Here is a tiny trained network, its code and every weight. The questions are about switching its units off for an input and a target symbol, where a switched-off unit gives its printed mean instead of its output.

import numpy as np


def w(rows, s, z=0):
    codes = np.array(rows[::2]) - 128.0
    scale = np.full(codes.shape[1], s)
    scale[-1] = z or s
    return codes * scale


def f(y):
    return np.maximum(y, 0)


def softmax(a):
    e = np.exp(a - a.max(-1, keepdims=True))
    return e / e.sum(-1, keepdims=True)


def log_softmax(a):
    a = a - a.max(-1, keepdims=True)
    return a - np.log(np.exp(a).sum(-1, keepdims=True))


def net(x, mask):
    ids = ['ΓΛΞαδεηθμπσφ'.index(c) for c in x.split()]
    T = len(ids)
    res = E[ids] + P[:T]
    r = res
    for j in range(3):
        rows = slice(2 * j, 2 * j + 2)
        q, k, v = (r @ M[0][rows].T for M in (Q, K, V))
        z = softmax(np.where(np.tri(T) > 0, q @ k.T / 2**0.5, -1e9)) @ v
        o = O[0][rows]
        res = res + np.where(mask[j], z, o[:, -1]) @ o[:, :-1]
    y = f(res @ A[0][:, :-1].T + A[0][:, -1])
    res = res + np.where(mask[3:7], y, B[0][:, -1]) @ B[0][:, :-1]
    return log_softmax(res[-1] @ U[:, :-1].T + U[:, -1])


Q, K, V, O, A, B = {}, {}, {}, {}, {}, {}
E = w([
[191,134,108,72,176,91],'Γ',
[205,129,103,118,88,108],'Λ',
[127,119,102,96,61,187],'Ξ',
[122,169,80,119,61,166],'α',
[154,160,63,76,122,154],'δ',
[164,168,132,151,175,36],'ε',
[65,62,152,211,107,186],'η',
[201,67,150,146,109,138],'θ',
[175,108,93,70,116,164],'μ',
[179,76,197,124,248,97],'π',
[77,220,154,103,140,87],'σ',
[76,202,120,82,197,180],'φ',
],0.017)
P = w([
[50,77,47,109,165,69],'0',
[84,110,111,101,154,117],'1',
[97,143,159,91,116,144],'2',
[119,170,205,80,105,184],'3',
[145,195,254,75,94,207],'4',
[143,202,250,63,84,228],'5',
],0.0084)
Q[0] = w([
[151,184,81,143,68,250],'h1',
[173,135,37,110,113,86],'h1',
[140,121,186,151,209,96],'h2',
[172,150,77,132,177,77],'h2',
[172,130,147,119,217,52],'h3',
[188,52,182,168,238,74],'h3',
],0.012)
K[0] = w([
[128,161,248,147,187,161],'h1',
[76,98,92,170,170,117],'h1',
[102,155,70,110,124,114],'h2',
[73,73,91,118,139,99],'h2',
[113,41,97,150,174,87],'h3',
[187,60,26,203,63,53],'h3',
],0.012)
V[0] = w([
[121,96,106,69,109,229],'h1',
[110,156,112,55,237,148],'h1',
[66,247,31,198,138,139],'h2',
[174,255,118,44,5,64],'h2',
[86,129,148,159,59,40],'h3',
[57,201,223,119,145,74],'h3',
],0.0086)
O[0] = w([
[76,254,139,144,134,120,171],'h1',
[170,156,184,215,232,87,251],'h1',
[223,141,127,228,64,85,151],'h2',
[91,46,59,186,144,82,64],'h2',
[112,140,161,26,108,84,98],'h3',
[247,145,104,74,118,37,231],'h3',
],0.0098,0.0028)
A[0] = w([
[164,56,191,132,20,206,49],'n1',
[1,170,95,135,56,21,93],'n2',
[71,9,99,111,127,116,4],'n3',
[121,217,141,96,155,102,44],'n4',
],0.0072,0.0025)
B[0] = w([
[222,107,5,110,137,197,251],'n1',
[103,94,142,118,56,139,182],'n2',
[77,82,241,99,92,154,177],'n3',
[181,1,134,175,119,103,254],'n4',
],0.0083,0.0047)
U = w([
[123,123,158,139,158,135,108],'Γ',
[98,61,173,115,118,115,77],'Λ',
[89,136,146,119,126,120,197],'Ξ',
[134,123,129,171,93,128,87],'α',
[124,129,91,170,157,134,207],'δ',
[159,58,103,141,147,155,96],'ε',
[178,172,125,112,119,183,112],'η',
[83,128,151,63,159,121,209],'θ',
[97,142,111,119,194,123,246],'μ',
[131,132,248,96,153,131,103],'π',
[169,86,141,111,122,95,117],'σ',
[176,173,144,173,163,147,3],'φ',
],0.011,0.0043)

Each question gives the input, a string of symbols that net reads in full, and the target symbol t.
The units are the heads (2 rows each of Q, K, V and O) and the neurons (one row each of A and B). Each row of codes is followed by its name. A weight is (code - 128) times the scale printed after its matrix; where a second scale follows, it is the last column's (O, A, B and U).
mask holds one flag per unit, heads first, then neurons. A switched-off unit (its flag False) gives its mean, the last column of its rows in O or B, instead of its output. The means were averaged over made-up inputs and are rounded, as every weight is.
A unit's drop is (log p(t) with every unit on - log p(t) with that unit switched off) / (log p(t) with every unit on - log p(t) with every unit switched off).
The circuit of an input: a set's keep is (log p(t) with only the set's units on - log p(t) with every unit switched off) / (log p(t) with every unit on - log p(t) with every unit switched off). Starting from all 7 units, units are removed one at a time, each time the one whose removal leaves the highest keep (on an exact tie, the one counted first), for as long as the keep stays at least 0.8.
circuit, biggest first: the units of the circuit, biggest drop first
most important unit: the unit with the biggest drop
top k neurons: the k neurons with the biggest drops, biggest first
heads that matter: for each layer, one digit per head in row order, 1 if its drop is at least 0.15 and else 0, layers parted by /
input ε η ε ε Ξ, target ε: most important unit => h1
input Γ η Λ η π Λ, target π: heads that matter => 110
input Λ δ η α θ η, target θ: circuit, biggest first => h2, h1
input θ δ σ α Λ, target σ: circuit, biggest first => h3, h2
input ε Ξ ε η η θ, target η: heads that matter => 100
input θ ε ε η η, target η: circuit, biggest first => n1, h1, h2
input Γ ε θ φ η, target φ: circuit, biggest first => h3, h1
input η Λ θ Γ, target π: top 2 neurons => n1, n4
input η φ μ, target φ: circuit, biggest first => h1, h3
input μ δ Λ σ Λ, target σ: heads that matter => 001
input Λ ε Λ, target ε: heads that matter => 100
input π δ φ σ, target φ: circuit, biggest first => h1, h3
input η δ η ε σ δ, target σ: heads that matter => 001
input η η δ, target η: circuit, biggest first => h2
input η ε η η, target η: circuit, biggest first => h2, n1, h1
input δ η α, target η: circuit, biggest first => h2, h1
input Ξ π η Ξ δ η, target δ: circuit, biggest first => h3, h2, h1
input δ ε α Λ, target ε: heads that matter => 110
input η Γ Λ Λ ε, target π: heads that matter => 011
input Λ Λ η, target Λ: circuit, biggest first => h2, n3, h1
input Λ π Γ, target θ: heads that matter => 111
